Below is a small trained network, with its code and all its weights. Each question gives an input and a target symbol and asks what happens when units are switched off, that is, made to give their printed mean instead of their output.

import numpy as np


def w(rows, s, z=0):
    codes = np.array(rows[::2]) - 128.0
    scale = np.full(codes.shape[1], s)
    scale[-1] = z or s
    return codes * scale


def f(y):
    return y / 2 * (1 + np.tanh(0.7978845608 * (y + 0.044715 * y**3)))


def softmax(a):
    e = np.exp(a - a.max(-1, keepdims=True))
    return e / e.sum(-1, keepdims=True)


def log_softmax(a):
    a = a - a.max(-1, keepdims=True)
    return a - np.log(np.exp(a).sum(-1, keepdims=True))


def net(x, mask):
    ids = ['βεζθμξτφψω'.index(c) for c in x.split()]
    T = len(ids)
    res = E[ids] + P[:T]
    u = 0
    for l in range(2):
        q, k, v = (res @ M[l].T for M in (Q, K, V))
        z = softmax(np.where(np.tri(T) > 0, q @ k.T / 2**0.5, -1e9)) @ v
        res = res + np.where(mask[u], z, O[l][:, -1]) @ O[l][:, :-1]
        u += 1
        y = f(res @ A[l][:, :-1].T + A[l][:, -1])
        res = res + np.where(mask[u : u + 8], y, B[l][:, -1]) @ B[l][:, :-1]
        u += 8
    return log_softmax(res[-1] @ U[:, :-1].T + U[:, -1])


Q, K, V, O, A, B = {}, {}, {}, {}, {}, {}
E = w([
[180,246,115,112],'β',
[88,142,180,167],'ε',
[209,232,121,147],'ζ',
[122,141,111,143],'θ',
[40,101,3,155],'μ',
[91,55,157,124],'ξ',
[106,111,174,218],'τ',
[241,169,149,159],'φ',
[130,53,207,55],'ψ',
[173,75,173,118],'ω',
],0.015)
P = w([
[109,120,143,177],'0',
[158,101,104,139],'1',
[113,248,176,63],'2',
[91,98,167,205],'3',
[178,81,63,128],'4',
[105,225,156,66],'5',
[85,98,175,215],'6',
],0.012)
Q[0] = w([
[182,125,2,96],'L0H1',
[83,69,135,227],'L0H1',
],0.007)
K[0] = w([
[162,126,255,118],'L0H1',
[56,114,124,124],'L0H1',
],0.008)
V[0] = w([
[61,165,152,56],'L0H1',
[52,166,2,176],'L0H1',
],0.0079)
O[0] = w([
[58,131,171,84,5],'L0H1',
[35,152,3,154,144],'L0H1',
],0.0075,0.0027)
A[0] = w([
[84,10,98,132,116],'L0N1',
[215,122,204,174,176],'L0N2',
[224,169,246,86,169],'L0N3',
[208,177,23,62,58],'L0N4',
[70,135,182,65,253],'L0N5',
[167,111,134,145,167],'L0N6',
[181,195,160,59,57],'L0N7',
[245,2,115,182,196],'L0N8',
],0.0083,0.0049)
B[0] = w([
[41,2,205,92,167],'L0N1',
[182,157,105,54,251],'L0N2',
[46,72,48,101,254],'L0N3',
[167,58,247,186,153],'L0N4',
[61,167,140,74,169],'L0N5',
[172,130,87,68,164],'L0N6',
[63,82,187,92,166],'L0N7',
[218,32,130,79,244],'L0N8',
],0.0075,0.0083)
Q[1] = w([
[98,130,231,134],'L1H1',
[192,253,68,185],'L1H1',
],0.0071)
K[1] = w([
[163,182,208,254],'L1H1',
[132,62,112,238],'L1H1',
],0.0088)
V[1] = w([
[169,254,26,10],'L1H1',
[52,49,129,92],'L1H1',
],0.0049)
O[1] = w([
[85,160,2,104,212],'L1H1',
[228,141,188,64,252],'L1H1',
],0.0055,0.0041)
A[1] = w([
[188,108,87,130,154],'L1N1',
[117,213,209,180,254],'L1N2',
[163,179,200,96,49],'L1N3',
[146,43,90,223,206],'L1N4',
[114,90,168,136,62],'L1N5',
[235,202,99,164,78],'L1N6',
[155,198,90,132,111],'L1N7',
[155,254,147,92,90],'L1N8',
],0.0093,0.0052)
B[1] = w([
[169,135,124,136,235],'L1N1',
[129,185,166,63,188],'L1N2',
[51,88,133,178,137],'L1N3',
[158,153,153,178,254],'L1N4',
[81,86,157,132,137],'L1N5',
[7,36,97,186,178],'L1N6',
[90,78,53,119,137],'L1N7',
[66,106,84,144,172],'L1N8',
],0.013,0.0081)
U = w([
[70,196,41,56,255],'β',
[167,254,182,19,204],'ε',
[75,110,29,174,18],'ζ',
[167,226,118,181,190],'θ',
[22,113,150,248,131],'μ',
[91,58,234,142,21],'ξ',
[189,150,238,226,147],'τ',
[171,101,31,154,70],'φ',
[138,78,158,53,5],'ψ',
[229,153,150,83,16],'ω',
],0.007,0.0049)

Each question gives the input, a string of symbols that net reads in full, and the target symbol t.
The units are the heads (2 rows each of Q, K, V and O) and the neurons (one row each of A and B). Each row of codes is followed by its name. A weight is (code - 128) times the scale printed after its matrix; where a second scale follows, it is the last column's (O, A, B and U).
mask holds one flag per unit, layer by layer, with each layer's heads first. A switched-off unit (its flag False) gives its mean, the last column of its rows in O or B, instead of its output. The means were averaged over made-up inputs and are rounded, as every weight is.
A unit's drop is (log p(t) with every unit on - log p(t) with that unit switched off) / (log p(t) with every unit on - log p(t) with every unit switched off).
The circuit of an input: a set's keep is (log p(t) with only the set's units on - log p(t) with every unit switched off) / (log p(t) with every unit on - log p(t) with every unit switched off). Starting from the 12 units with the biggest drops (on a tie, the unit counted first), units are removed one at a time, each time the one whose removal leaves the highest keep (on an exact tie, the one counted first), for as long as the keep stays at least 0.8.
units of the circuit, in order: the units of the circuit, biggest drop first
k most important neurons: the k neurons with the biggest drops, biggest first
k most important neurons of layer l: the k neurons of layer l with the biggest drops, biggest first
input β ξ τ ε μ ψ ξ, target μ: 2 most important neurons : (L0N1 L0N2)
input ζ φ ω φ ψ, target ω: units of the circuit, in order : (L1N6 L0H1)
input ξ θ μ ω, target μ: units of the circuit, in order : (L0H1 L0N2)
input ω ζ β β τ, target τ: units of the circuit, in order : (L1N4 L0N3)
input ξ ω ω μ ε τ φ, target μ: 2 most important neurons : (L1N6 L0N1)
input ξ φ τ φ μ ε, target β: most important neuron : (L1N8)
input ψ φ τ τ τ τ, target ε: 2 most important neurons : (L1N2 L1N6)
input τ μ ψ ζ, target μ: units of the circuit, in order : (L1N6 L0N1 L0N3 L0H1)
input ξ β ξ τ θ, target τ: 2 most important neurons : (L0N2 L0N3)
input ξ τ θ ψ ψ φ, target β: units of the circuit, in order : (L0N8 L1N8)
input φ θ τ, target β: 4 most important neurons of layer 1 : (L1N8 L1N4 L1N7 L1N1)
input ε τ ω τ ψ ζ, target β: 2 most important neurons of layer 0 : (L0N3 L0N8)
input τ ψ φ, target β: 3 most important neurons of layer 0 : (L0N2 L0N8 L0N1)
input τ μ ω τ τ θ β, target μ: 3 most important neurons : (L1N6 L0N1 L0N3)
input β θ ξ, target β: 2 most important neurons of layer 1 : (L1N4 L1N8)
input μ τ μ, target ε: units of the circuit, in order : (L1N6 L0N3)
input ω ε β μ τ ψ, target β: 3 most important neurons of layer 0 : (L0N5 L0N8 L0N1)
input ω β θ τ θ, target τ: most important neuron : (L1N4)
input ζ μ ζ φ τ μ, target ε: units of the circuit, in order : (L0N3 L1N6)
input β β ψ φ ζ θ φ, target φ: most important neuron : (L1N6)
input ψ θ ζ ψ ζ ε β, target β: 2 most important neurons : (L0N8 L1N4)
input τ ξ ε β, target β: 3 most important neurons of layer 1 : (L1N2 L1N4 L1N8)
input τ β β τ ε, target τ: 3 most important neurons : (L0N2 L0N3 L0N7)
input ζ φ μ θ, target μ: 2 most important neurons of layer 0 : (L0N2 L0N1)
input φ β φ τ τ ξ ζ, target ζ: 2 most important neurons of layer 1 : (L1N6 L1N7)
